In the rows, 128 means zero.
Each row of numbers belongs to one of the elements below and depends on some of the facts about them. Some rows are named. Which element is each other row?

There are 2 kinds of fact about the elements: ω, Ψ.
ω: refers to; Ψ: belongs to class
Z_111 ω [Z_736]
Z_116 ω [Z_651]
Z_161 ω [Z_61, Z_885, Z_266]
Z_176 ω [Z_452, Z_296, Z_103, Z_308, Z_54, Z_652]
Z_189 ω [Z_765, Z_523, Z_542]
Z_223 ω [Z_962, Z_266, Z_933]
Z_237 ω [Z_368, Z_246, Z_766, Z_944]
Z_241 ω [Z_452, Z_736, Z_726]
Z_242 ω [Z_368, Z_382]
Z_247 ω [Z_452, Z_137, Z_255, Z_293, Z_726]
Z_257 ω [Z_246, Z_679, Z_74, Z_358]
Z_260 ω [Z_61, Z_372]
Z_280 ω [Z_737, Z_293, Z_15, Z_749]
Z_290 ω [Z_92, Z_937]
Z_300 ω [Z_785, Z_54, Z_676]
Z_304 ω [Z_765, Z_397, Z_61, Z_864]
Z_329 ω [Z_368, Z_92, Z_14, Z_767, Z_546, Z_670]
Z_346 ω [Z_107, Z_721, Z_998]
Z_355 ω [Z_316, Z_492]
Z_387 ω [Z_412, Z_29, Z_786, Z_313, Z_542, Z_107]
Z_391 ω [Z_24, Z_670]
Z_401 ω [Z_785, Z_542, Z_266]
Z_407 ω [Z_368, Z_92, Z_751]
Z_408 ω [Z_786, Z_864]
Z_410 ω [Z_426]
Z_434 ω [Z_92, Z_379]
Z_436 ω [Z_785, Z_835, Z_772]
Z_449 ω [Z_72, Z_765, Z_744]
Z_460 ω [Z_651, Z_397, Z_426, Z_353, Z_415]
Z_490 ω [Z_651, Z_546]
Z_493 ω [Z_973, Z_546, Z_464]
Z_506 ω [Z_212, Z_962]
Z_507 ω [Z_72]
Z_549 ω [Z_546]
Z_554 ω [Z_492]
Z_571 ω [Z_212, Z_933]
Z_616 ω [Z_799, Z_448]
Z_617 ω [Z_523, Z_962, Z_751]
Z_63 ω [Z_157, Z_767, Z_864, Z_415]
Z_634 ω [Z_296, Z_626, Z_266]
Z_635 ω [Z_473, Z_415, Z_358]
Z_65 ω [Z_466, Z_973, Z_235, Z_448]
Z_657 ω [Z_412, Z_61, Z_316, Z_864, Z_998]
Z_704 ω [Z_137, Z_744, Z_767, Z_769, Z_546, Z_382]
Z_710 ω [Z_24, Z_835, Z_885, Z_235]
Z_752 ω [Z_807]
Z_77 ω [Z_590, Z_54, Z_235, Z_415, Z_878]
Z_771 ω [Z_765, Z_744, Z_353, Z_464]
Z_824 ω [Z_296, Z_542]
Z_839 ω [Z_452, Z_296, Z_29, Z_61]
Z_843 ω [Z_523]
Z_852 ω [Z_937]
Z_879 ω [Z_246, Z_313]
Z_919 ω [Z_864]
Z_94 ω [Z_835, Z_426, Z_372, Z_933, Z_937]
Z_957 ω [Z_473, Z_72, Z_308, Z_807]
[Z_103, Z_14, Z_176, Z_212, Z_241, Z_242, Z_257, Z_29, Z_293, Z_308, Z_329, Z_358, Z_382, Z_452, Z_460, Z_466, Z_493, Z_507, Z_626, Z_651, Z_72, Z_721, Z_74, Z_751] Ψ zusos
[Z_107, Z_111, Z_189, Z_237, Z_247, Z_313, Z_355, Z_368, Z_54, Z_554, Z_571, Z_616, Z_634, Z_675, Z_767, Z_769, Z_77, Z_799, Z_919, Z_94, Z_957, Z_973] Ψ duske
[Z_116, Z_15, Z_161, Z_223, Z_24, Z_290, Z_296, Z_300, Z_304, Z_346, Z_353, Z_397, Z_408, Z_412, Z_426, Z_464, Z_473, Z_490, Z_542, Z_549, Z_63, Z_635, Z_65, Z_652, Z_657, Z_670, Z_676, Z_736, Z_737, Z_744, Z_752, Z_765, Z_782, Z_785, Z_807, Z_839, Z_864, Z_879, Z_933, Z_937, Z_944] Ψ flimom
[Z_137, Z_157, Z_235, Z_246, Z_255, Z_260, Z_266, Z_280, Z_316, Z_372, Z_379, Z_387, Z_391, Z_401, Z_407, Z_410, Z_415, Z_434, Z_436, Z_448, Z_449, Z_492, Z_506, Z_511, Z_523, Z_546, Z_590, Z_61, Z_617, Z_679, Z_704, Z_710, Z_726, Z_749, Z_766, Z_771, Z_772, Z_786, Z_824, Z_835, Z_843, Z_852, Z_878, Z_885, Z_92, Z_962, Z_998] Ψ gebek

Some rows with their names:
[109 113 116 149 141  99 106  74 136 137 120  25 167 175 175 159 168 132
 128  81 108 130 108 113 151 137 109 173 126 119 140 101 137 127 118 124
 142 147  85  57 165 128]: Z_546
[118 105 126 128 134 132 102 139 137 111 138 194 136 117 126 145 135 126
 127 156 135 131 156 120 129 139 145  86 135 117 130 160 139 130 126 102
 140 124 107 154  91 115]: Z_616
[156 136 126 133 117 161 135 203 135 125 128 187 157 139 108 134 119 107
 133  76 133 126 135 140 142 161 125 153 133 115 147 151 201 114 143 143
 157 122 123 132 142 147]: Z_824
[134 119 147 133 131 136 159 154 105 132 133 103 116 120 111 119 119 123
 124 128 136 118  99 162 102 137 116 131 117 137 109 124 153 126 134 164
 135 128 151 141 175  92]: Z_542
[126 124 121 133 108 121 154 131 142 131 119 127 147 133 121 121 137 125
 128 140 133 139 140 127 136 148 101 153 121 138 155 114  95 114 128 137
 129 137 134 128 153 141]: Z_246
[ 95 139 140 133 122 112 134 125 119 125 140 117 125 138 139 130 120 126
 136 169 121 133 129 139 102 135  95 122 123 140 119 112 120 129 125 148
 114 135 128 114 143 104]: Z_670
[139 111 140 123 130 145 116 197 145 110 129 197 137 115 112 137 133 112
 128 108 121 127 149 138 122 149 147  79 136 109 138 176 206 125 136 111
 157 117 106 153 125 108]: Z_634
[120 139 138 131 115 106 127 149 138 136 113 150 126 140 125 114 152 103
 118 164 111 123 105 148 122 133 124 133 137 164 149 112  93 131 121 108
 121 116 135 153 113 129]: Z_721
[109  93 138 131 121 112 136 132 140 114 132 149 129 100 117 125 149 130
 121 153 125 137 146 135 116 148 126  88 126 141 136 139 101 121 122 108
 136 129 116 155 158 103]: Z_313
[154 111 126 119 122 120 160 102 137 144 120  95 133 115 126 108 131 142
 122  95 139 129 122 117 140 133 110 150 114 128 154 114 102 119 124 140
 129 137 141 118 163 134]: Z_679
[140 147 134 125 133 164 135 174 122 121 116 113 118 139 124 129  93 114
 145 131 131 121 140 126 101  92 139 102 122  91  93 138 180 138 145 140
 129 109 125 138  58 116]: Z_223
[135 111 126 136 138 117 142 111 113 144 115 133 120 121 108 109 154 119
 109 148 153 116  79 160 127 125 149 153 127 156 119 108  66 134 122 116
 133 113 160 180  94 130]: Z_72
[132 127 148 124 131 125 153 127 116 139 129  94 110 117 125 114 112 134
 134 132 127 121 105 142 103 119 104 111 116 128 125 120 155 131 128 158
 124 127 141 123 147  93]: Z_785
[110 129 141 134 126 123 131 107 128 133 123  42 112 131 142 118 111 140
 139 149 118 134 127 115 100  86 113 115 119 122 121 111 113 139 132 113
 110 132 119 110 100 100]: Z_426
[128  86 136 117 134 109 131 104 139 121 126 127 117  93 124 122 149 145
 114 131 130 132 131 127 123 135 135  89 121 134 140 130 113 124 116 124
 134 131 128 150 166  97]: Z_675
[128 153 143 123 120 113 127 177 138 135 103 115 125 143 130 114 166 104
 116 103  84 119 108 158 119 128 148 143 140 156 120 123 146 129 125 123
 132 131 123 137 176 128]: Z_452
[100 133 144 140 120 117 133 133 117 126 140 115 120 134 134 128 120 125
 133 167 126 132 121 141 101 131  97 122 123 143 129 114 119 132 129 138
 118 130 132 121 122 102]: Z_737

Name these rows:
No name comes twice in this set of rows, the named rows included.
[154 131 115 127 122 144 119 120 148 131 124 148 144 134 137 123 106 133
 142 125 148 134 143  93 151 114 116 130 129  98 163 138 133 133 134  94
 126 118 112 117  43 154] => Z_410
[135 129 156 124 129 128 146 166 116 133 134 107 111 116 117 119 119 127
 128 106 116 117 103 153 103 137 105 120 121 135 127 132 190 123 131 167
 136 134 144 119 190  91] => Z_296
[102 125 113 119 139 130  97 132 132 102 139 216 140 136 135 158 140 117
 131 175 137 131 178 127 130 155 153  77 133 117  99 157 124 122 120 144
 135 122 116 149 135 134] => Z_237
[156 117 133 128 109 140 171 167 150 135  99  69 138 128 113 106 130 125
 126  79 113 133 133 126 129 122 126 149 120 118 151 123 143 117 137 123
 136 140 122 124 162 122] => Z_266
[119 131 106 143 141 126  91  99 125 127 141 148 169 169 157 167 140 119
 136 113 144 128 125 117 162 153 115 165 135 111 138 132 148 127 124 127
 143 126  98  89 108 157] => Z_704
[ 90 140 132 151 160 114  59  87 114 132 161 104 154 182 189 181 127 128
 149 142 129 121  96 119 135 127  96 129 140 102 128 131 193 149 123 111
 139 117  78  64  47 109] => Z_490
[160 126 109 128 128 161 144 146 139 127 102 104 144 143 119 125 111 120
 138 105 146 130 154 105 141 107 146 138 121  92 119 133 124 127 140 121
 132 124 129 138  71 150] => Z_506
[143 124 101 148 127 160 143 148 120 121 122 173 158 142 108 140 122 112
 130 134 176 129 149 131 146 144 135 156 126 112 130 134 110 121 141 137
 147 119 137 161  81 156] => Z_843
[134 156 143 122 128 159 111 180 119 117 142 138 108 125 122 133  96 125
 140  98 103 122 134 129 113 108 141 119 139 114 101 152 213 134 146 128
 127 128 118 110 130 122] => Z_161
[138 144 122 128 144 131  81 112 132 139 118 122 123 146 149 131 139 128
 129 118 118 119  99 114 142  88 164 135 151 123 127 130 131 154 128  65
 123 110 103 132  15 144] => Z_460
[112 143 126 142 135 145 113 139 107 121 152 164 128 142 131 149 105 116
 142 168 148 126 128 136 116 124 122 120 130 114 105 135 148 136 136 132
 129 116 125 133  66 122] => Z_752

The same elements again, as new rows of numbers:
Named rows:
[143 161 129 130 134 135 112 123 109 129 163 135 102 159 100 112 138 130
 150 107 191 107 137 221 130  71 143 134 148 153 149 183 176]: Z_242
[150 110 150 127  98 171  84 128  95 151 148 121 144 129 124 103  95  88
 140 107 139  89 148  78 132 168 102  78 156 168  99 121 103]: Z_255
[ 90 110 124 141 149 134 167 100 194 131 103 149 171 122 151 151 135 144
 106 132  85 150  70  94 160 151 180 154 132 173 154 109 160]: Z_933
[ 81 143 101 149 121 100 162 131 195 144 108 138  96  76 109 182 130 161
 160 101 132 141  95 110 155 111 196 142 170 148 185 129 118]: Z_223
[ 80  91 116 112 113 157  93  95  87 115 127 175 160 129 157 137 113 146
 121 153  98 154 112  69 148 173 135 138 127 158 109  84 104]: Z_266
[114 140 149 142 141 120 164 116 187 144  70 139 166 114 149 154 145 147
 108 162  94 149  82  71 135 176 131 151 114 155 140 117 151]: Z_785
[131 144 156 121 106 132 128 116  70 110 146 133 110 132 124 121 100 114
 116 149  96 158 112 116 128 200 107 123 107 123  76 100  98]: Z_590
[138 136 151 129 130 132 116 119  69 113 156 136 160 167 149 111 107 103
 105 154  95 182 113 112 131 192  99 133  96 105  70  92 115]: Z_415
[135 105 155 130  92 163  75 127  89 149 141 117 154 138 126 104  92  91
 143 116 139  94 147  72 139 184  96  82 159 159  96 113  99]: Z_726
[143 128 133 148 120  99 109 125 101 123 204 123  66 130 111 141 107 111
 151 100 141 155 142 156 144 111 138 111 135  96 130 102  53]: Z_771
[166 129 148 169 173 109 163 118 205 149 150 110 162 149 151 127 147  87
  96 120  99 152  91 131 129 140 124 131 110 137 136 132 148]: Z_464
[ 76 130  86 115 109 143  99 109  86 107 167 171  98  97 111 146  93 154
 182  99 130 146 118 127 159 126 187 129 174 139 133  93  91]: Z_506
[117 175  96 160 143 101 159 187 133 153  89 116 149  80 112 172 177 124
 184 109 161 138 134 138 121 101 133 142 112  89 149 161 162]: Z_879
[133 140 119 158 101  88 154 161 194 169  97 106  94  74 115 174 156 141
 170 112 159 120 139  91 134 115 130 118 142 144 170 159  98]: Z_839
[161 101 174 125  96 180  89 104 142 131 117 109 138 171 131  85 144 127
 115 124 184  62 161 113 121 124  95 102 156 217 130 182 165]: Z_293
[133 129 170 106 113 134 130 122  73 109 142 152 127 134 135 117  99 120
  79 165  59 132 103 123 132 210 114 126  87 137  70  81 120]: Z_235
[149 137 172 104 119 139 134 132  68 108 161 141 120 122 116 123 107 106
  89 143  69 119 103 144 131 193 111 121 101 139  71 100 119]: Z_448

Rows to name:
No name comes twice in this set of rows, the named rows included.
[129 176 112 151 169 125 155 156 136 151 102 126 211 116 122 134 154 104
 149 110 122 127  93 145 124 131 147 141 113 115 139 147 199] => Z_944
[147 206 129 175 139  65 180 158 158 141 117  95 107 105 116 145 159 118
 165 127 155 167 100 141 121 130 127 130 124  81 141 161 117] => Z_635
[ 70 102 101 118 124 162  85  99  85 110 144 177 178 150 149 125  98 142
 135 129  97 153  96  88 161 153 164 143 158 162 115  80 122] => Z_962
[157 133 184 103 125 127 145  97 114  99 130 131  91 166 124 102 149 151
  73 161 113 104 126 190 118 150 107 155  93 179 103 163 181] => Z_466
[122 205 121 130 109 105 131 143  71 109 117 122  95 143  93 125 164 162
 183 143 200 126 144 212 101  89 126 145 122 111 149 197 164] => Z_257
[137 134 142 121  78 143  82 153  88 148 161 111  93  81  78 127  89 100
 169  73 154  77 171 115 144 139 138  67 176 151 127 144  85] => Z_280
[121  89 122 123 114 141 115 122 110 131 102 129 137 168 155 130 183 151
 134 157 149 113 178 144 114  84  87 159  69 169 125 164 170] => Z_721
[ 81 132 109 114  83 114 114 126  77 115 134 153  77  89 115 158 113 165
 169 123 133 153 127 107 147 141 154 130 145 127 129 103  66] => Z_401
[ 90 144 124 111  89 118 123 115  81 102 143 150  58  76 102 155 104 161
 150 119 102 128 123 140 151 157 159 129 140 135 116 103  81] => Z_436
[137 147 162 166 124 106 154 131 194 149  83 105 152 127 129 141 144 127
 139 149 143 139 100  58 129 178 110 125 150 141 139 147 126] => Z_652
[137 124 165 120  95 142 101  87 134 111 101 131 115 186 145 107 153 159
 126 179 185 127 141 108 115 147  96 140 130 176 122 179 142] => Z_103
[ 93 120  88 126  83 112  99 159  61 136 145 132  84  82 119 172 145 141
 199 105 148 132 185 128 132  95 117 113 106 106 120 121  69] => Z_387
[108 111 135 109 103 139 108  79 135 101 100 155 123 169 156 119 160 182
 122 168 167 128 138 120 123 127 124 150 134 196 134 167 141] => Z_626

